Below are the code and all the weights of a small trained network. Each question names an input and a target symbol and asks about switching units off, where a switched-off unit gives its printed mean instead of its output.

import numpy as np


def w(rows, s, z=0):
    codes = np.array(rows[::2]) - 128.0
    scale = np.full(codes.shape[1], s)
    scale[-1] = z or s
    return codes * scale


def norm(h):
    return h / np.sqrt((h * h).mean(-1, keepdims=True) + 1e-5)


def softmax(a):
    e = np.exp(a - a.max(-1, keepdims=True))
    return e / e.sum(-1, keepdims=True)


def log_softmax(a):
    a = a - a.max(-1, keepdims=True)
    return a - np.log(np.exp(a).sum(-1, keepdims=True))


def net(x, mask):
    ids = ['Δαεηπσφω'.index(c) for c in x.split()]
    T = len(ids)
    res = E[ids] + P[:T]
    u = 0
    for l in range(2):
        r = norm(res)
        for j in range(3):
            rows = slice(4 * j, 4 * j + 4)
            q, k, v = (r @ M[l][rows].T for M in (Q, K, V))
            z = softmax(np.where(np.tri(T) > 0, q @ k.T / 4**0.5, -1e9)) @ v
            o = O[l][rows]
            res = res + np.where(mask[u + j], z, o[:, -1]) @ o[:, :-1]
        u += 3
    return log_softmax(norm(res)[-1] @ U[:, :-1].T + U[:, -1])


Q, K, V, O = {}, {}, {}, {}
E = w([
[138,235,61],'Δ',
[159,95,88],'α',
[61,70,144],'ε',
[145,211,95],'η',
[36,233,92],'π',
[83,50,122],'σ',
[113,252,116],'φ',
[70,141,176],'ω',
],0.019)
P = w([
[193,81,140],'0',
[9,124,73],'1',
[35,126,48],'2',
[55,121,77],'3',
[96,115,61],'4',
[124,114,57],'5',
],0.012)
Q[0] = w([
[65,174,135],'L0H0',
[170,128,141],'L0H0',
[64,181,138],'L0H0',
[115,144,134],'L0H0',
[105,31,173],'L0H1',
[126,18,121],'L0H1',
[100,142,52],'L0H1',
[147,149,178],'L0H1',
[138,127,67],'L0H2',
[121,120,183],'L0H2',
[161,2,101],'L0H2',
[127,227,120],'L0H2',
],0.037)
K[0] = w([
[168,139,197],'L0H0',
[147,100,84],'L0H0',
[184,136,211],'L0H0',
[149,125,144],'L0H0',
[88,123,3],'L0H1',
[105,65,38],'L0H1',
[214,88,138],'L0H1',
[80,173,151],'L0H1',
[141,84,161],'L0H2',
[110,164,94],'L0H2',
[51,39,84],'L0H2',
[212,185,164],'L0H2',
],0.034)
V[0] = w([
[95,107,96],'L0H0',
[121,116,86],'L0H0',
[166,169,240],'L0H0',
[199,164,172],'L0H0',
[141,116,125],'L0H1',
[105,172,163],'L0H1',
[140,230,254],'L0H1',
[145,101,219],'L0H1',
[121,193,124],'L0H2',
[128,77,127],'L0H2',
[169,130,195],'L0H2',
[138,128,148],'L0H2',
],0.043)
O[0] = w([
[156,145,154,135],'L0H0',
[142,153,183,148],'L0H0',
[88,66,2,80],'L0H0',
[64,104,90,125],'L0H0',
[128,130,116,139],'L0H1',
[150,141,164,77],'L0H1',
[236,213,192,2],'L0H1',
[220,123,98,81],'L0H1',
[154,187,151,139],'L0H2',
[114,86,121,123],'L0H2',
[106,124,59,78],'L0H2',
[124,122,111,113],'L0H2',
],0.047,0.036)
Q[1] = w([
[174,44,6],'L1H0',
[130,140,51],'L1H0',
[182,68,114],'L1H0',
[101,163,139],'L1H0',
[150,88,193],'L1H1',
[64,165,81],'L1H1',
[80,119,169],'L1H1',
[252,119,86],'L1H1',
[137,154,6],'L1H2',
[84,169,80],'L1H2',
[164,93,161],'L1H2',
[146,109,159],'L1H2',
],0.039)
K[1] = w([
[166,254,174],'L1H0',
[176,159,191],'L1H0',
[140,129,101],'L1H0',
[123,120,141],'L1H0',
[187,127,140],'L1H1',
[78,134,110],'L1H1',
[145,151,88],'L1H1',
[134,81,217],'L1H1',
[129,68,166],'L1H2',
[140,84,144],'L1H2',
[118,172,110],'L1H2',
[122,151,118],'L1H2',
],0.052)
V[1] = w([
[88,108,161],'L1H0',
[4,133,181],'L1H0',
[73,68,173],'L1H0',
[173,136,107],'L1H0',
[147,84,215],'L1H1',
[121,98,154],'L1H1',
[181,162,175],'L1H1',
[97,130,78],'L1H1',
[134,86,84],'L1H2',
[125,156,241],'L1H2',
[148,200,55],'L1H2',
[134,193,102],'L1H2',
],0.019)
O[1] = w([
[135,94,49,179],'L1H0',
[132,100,4,252],'L1H0',
[151,67,89,219],'L1H0',
[123,145,167,77],'L1H0',
[221,162,143,110],'L1H1',
[177,154,153,140],'L1H1',
[209,98,59,59],'L1H1',
[63,126,153,165],'L1H1',
[170,192,149,110],'L1H2',
[55,45,139,166],'L1H2',
[184,122,52,84],'L1H2',
[143,92,63,112],'L1H2',
],0.02,0.014)
U = w([
[40,185,169,1],'Δ',
[101,6,64,188],'α',
[179,54,144,164],'ε',
[62,171,39,11],'η',
[145,95,222,146],'π',
[102,42,216,89],'σ',
[138,157,114,168],'φ',
[173,76,68,179],'ω',
],0.014,0.0061)

Each question gives the input, a string of symbols that net reads in full, and the target symbol t.
The units are the heads (4 rows each of Q, K, V and O). Each row of codes is followed by its name. A weight is (code - 128) times the scale printed after its matrix; where a second scale follows, it is the last column's (O and U).
mask holds one flag per head, layer by layer. A switched-off head (its flag False) gives its mean, the last column of its rows in O, instead of its output. The means were averaged over made-up inputs and are rounded, as every weight is.
A unit's drop is (log p(t) with every unit on - log p(t) with that unit switched off) / (log p(t) with every unit on - log p(t) with every unit switched off).
The circuit of an input: a set's keep is (log p(t) with only the set's units on - log p(t) with every unit switched off) / (log p(t) with every unit on - log p(t) with every unit switched off). Starting from all 6 units, units are removed one at a time, each time the one whose removal leaves the highest keep (on an exact tie, the one counted first), for as long as the keep stays at least 0.8.
units of the circuit, in order: the units of the circuit, biggest drop first
unit that matters most: the unit with the biggest drop
heads that matter: for each layer, one digit per head in row order, 1 if its drop is at least 0.15 and else 0, layers parted by /
drop of u: that unit's drop, to one decimal
input ε α π Δ π, target ε: units of the circuit, in order : (L0H1, L0H0, L1H1, L0H2)
input σ α η, target σ: unit that matters most : L0H0
input η Δ π, target η: heads that matter : 111 / 000
input η α φ, target η: units of the circuit, in order : (L0H0, L0H1, L0H2)
input Δ π ω, target Δ: heads that matter : 111 / 000
input α η α, target σ: units of the circuit, in order : (L0H0, L0H1)
input φ η ω, target φ: heads that matter : 110 / 000
input ε η α Δ α π, target ε: units of the circuit, in order : (L0H1, L0H2, L1H1)
input Δ Δ α η, target Δ: heads that matter : 011 / 000
input Δ η φ, target Δ: units of the circuit, in order : (L0H1, L0H0)
input ε Δ Δ, target ε: units of the circuit, in order : (L0H1, L1H1, L0H2)
input ε η η Δ η, target ε: units of the circuit, in order : (L0H1, L1H1, L0H0, L1H2)
input ε φ σ φ η, target ε: units of the circuit, in order : (L0H1, L0H0, L1H1, L1H0)
input σ α π, target σ: heads that matter : 101 / 000
input ω α η σ φ α, target σ: units of the circuit, in order : (L0H1, L0H0)
input π ω φ σ φ η, target π: heads that matter : 010 / 000
input π φ Δ, target π: heads that matter : 010 / 000
input ε α η ε σ φ, target ε: heads that matter : 111 / 000
input η α π α π Δ, target η: units of the circuit, in order : (L0H0, L0H1)
input φ α π, target φ: drop of L0H1 : 0.9
input σ Δ Δ, target σ: drop of L0H0 : 1.7
input α α α, target π: drop of L0H0 : 1.1
input Δ Δ Δ, target Δ: drop of L0H2 : 0.4
